Each row has two labels, one from each of two sets.
[ 46   0  19 -66  24   0  52  25 -19 -59  16  47 -37  -9 -21  -3 -23 -34
  19 -27   6 -12  25  14   1   3 -17  21  37 -11 -16  26   2   6 -11  -9
  -2 -14   2  27 -48 -29  -6   7 -16  21 -43  -2  21   0  16 -15  -9  47
 -19  -8 -26  10  35   0  34  13 -14  -6   4   1   0]
J773, <43>
[ 35 -24  26 -48 -17 -10  43  47 -23 -30   1  71 -33  -5  10   5  -4 -32
  13 -46  22  -2  10  -2   8 -30 -30  36   7   0 -12  -2  11  15 -35  43
   5   9  -1  42 -21   1  41  35 -28  26 -62   1   8 -17   8  -9  -1  32
 -11 -11   3  -7  27   4  23  53 -10   2  16   6 -12]
J773, <43>
[ -4 -20   8 -21 -40 -17  30  55  20   0  20  14 -42  42 -32  -1  -8 -15
  -5 -89  -9  17  -9  33 -17 -29 -23  44  -7   0  13   0 -15  55  -1   3
 -16 -11  -1  -9  -5  -4  -1 -16  -1  -7 -40  16  14 -15 -25   3  24  -8
  -9 -10  14 -27  19 -35  33  34   8 -26  18 -30 -11]
J731, <43>
[-17  11  22  -8 -12  -5  38  21 -44 -42  56 -50 -23 -18 -50 -42 -13 -24
  28   9 -50   7 -10  38  -9  48   0  22  23 -15 -42  22 -20  22 -35 -79
   8 -27  -3 -34 -19  21  -8 -54 -20 -17 -21 -51  39 -53   2 -15   6 -28
 -22 -35 -77  20 -16 -47  19 -24  -1   8  16 -68   6]
J452, <40>
[ 37  16  12 -33  -1  13 -52  20 -51 -39  16  13 -19 -32  32 -49   5 -22
  20  33 -25  14   6 -18  14  24 -18  -6   1   1 -24  47  -4  13 -41   2
  -2  10  -5  16  -9   6  23  -2 -60  -6 -11 -11  12 -31  20  -3 -23   9
  -6 -32 -66  30 -37  16  -7   3  -5  24 -30  -2   2]
J452, <40>
[ 32   0  52 -57 -28   7  87  45 -25 -47   6  77 -57  -4 -12 -26 -45 -31
  27 -47  15  -4  -4  30  13 -40 -25 -26  16 -18 -14   8   0  22 -47  21
 -11 -18   6  34 -45   3  -2  18 -24  32 -43   3  20 -17  16  -1 -19  24
 -13 -15 -29  -3  55 -12  13  12 -11   6  49  -3  -6]
J773, <43>
[-25  23 -46   3   0 -19  -9  13 -13   4  20 -50 -15 -13 -23   4   5   0
  -5  -1 -48 -16   4 -14  -2  58  16   2   4  -7 -31  16 -13  23  -3 -32
   2  -3   5 -51   5   8  -2 -34  18 -30 -13  -4   8 -26 -14  -3   2 -20
   8 -18 -37   3 -22 -40  14  -4  53  -8 -15 -14  10]
J182, <40>
[-12 -36  19 -13  -9 -16  -5 -12 -50 -20  11   8  -7 -42 -49 -82 -17 -24
  37 -32 -18  -2 -15 -33   1  35 -29  -2  10 -20   8  -6   0  32 -94  18
  21  14  -2  26 -14  -6  17   0 -13 -14  14   0  10 -66   1  -8 -25  18
   1  -7 -95  45 -20   9 -32 -28 -26  23  52  -1 -18]
J773, <40>
[ 16   9  10  -9  -4 -23  17  22 -40 -40  46 -25 -12 -27   0 -42 -21 -11
  26  34 -26 -20   0   7  12  43 -20   0  26   1 -21  27   1  13 -25 -21
  10 -17  -2 -14   7  16  -5 -36 -40  -3  -8 -23  36 -35  -2  -6 -22   0
  -7  -6 -63  23  -6  -7 -10  -1  -3  30  -3 -32  19]
J452, <40>
[ 34  21 -45 -25 -14 -49 -13  56 -32 -13   0  27  14 -21  72   1   5  -5
  -2  67   3  -5  17 -35  12  35 -37  13 -10   5   8   8  20  41   7  42
 -18  12  10   6   1 -23  30 -43 -66 -12 -22   0  28 -15 -44   7 -32  27
  23  -1 -46   0 -34  13  12  34   9  12 -60  -2   7]
J452, <40>
[ 32 -16  17 -50  -7 -16  69  33 -37 -56  29  41 -41 -14 -51 -31 -33 -28
  37 -63  -1 -10  12  50   3  -7 -19  23  31 -23  -7  14  -5  21 -33  -4
  24 -24   0   8 -41   8  -9  -9   5   8 -38   5  26  -9  23 -22   1  20
 -12 -16 -39  -1  53 -45  27   1 -39  -1  39 -13 -16]
J773, <43>
[ 34  -7  28 -70 -14  -5  23  47 -26 -62  16  44 -60 -20 -48 -13 -16 -21
  11 -50  -7 -18  26  24 -14 -24 -24  25  35 -11 -25  22   4  30 -49 -17
  -3 -12   3  22 -50   5  12  50 -24  22 -61   2  19 -25  25  -9 -12  20
 -25 -22 -30 -23  34  -7  33  21 -11 -10  40 -13 -17]
J773, <43>
[ 19 -13  46 -43 -37   0  72  56 -40 -64  29  40 -60  -5 -31 -50 -18 -32
  27 -80   7   6  -7  56  -8 -37 -27  41  14 -20 -19   8   5  32 -52  -5
   5 -36  21  14 -28  18 -19  -9 -16  17 -47  14  46 -22  14 -15 -10  11
 -24 -26 -48   6  41 -29  28  17 -24   6  56 -19 -21]
J773, <43>
[ 26   1  36 -38 -34 -10  70  69 -22 -47  35  32 -40 -10 -15 -47 -11 -36
  29 -48  -2 -10 -21  48  -4 -14 -35  35  33 -13 -21   3  -8  36 -36  -3
   2 -14  -3   4 -26   6 -18  -6 -16   4 -41  -6  48 -12   6  -7   9  21
 -24 -16 -33   1  24 -21  22  26  10  -2  45 -13 -11]
J773, <43>
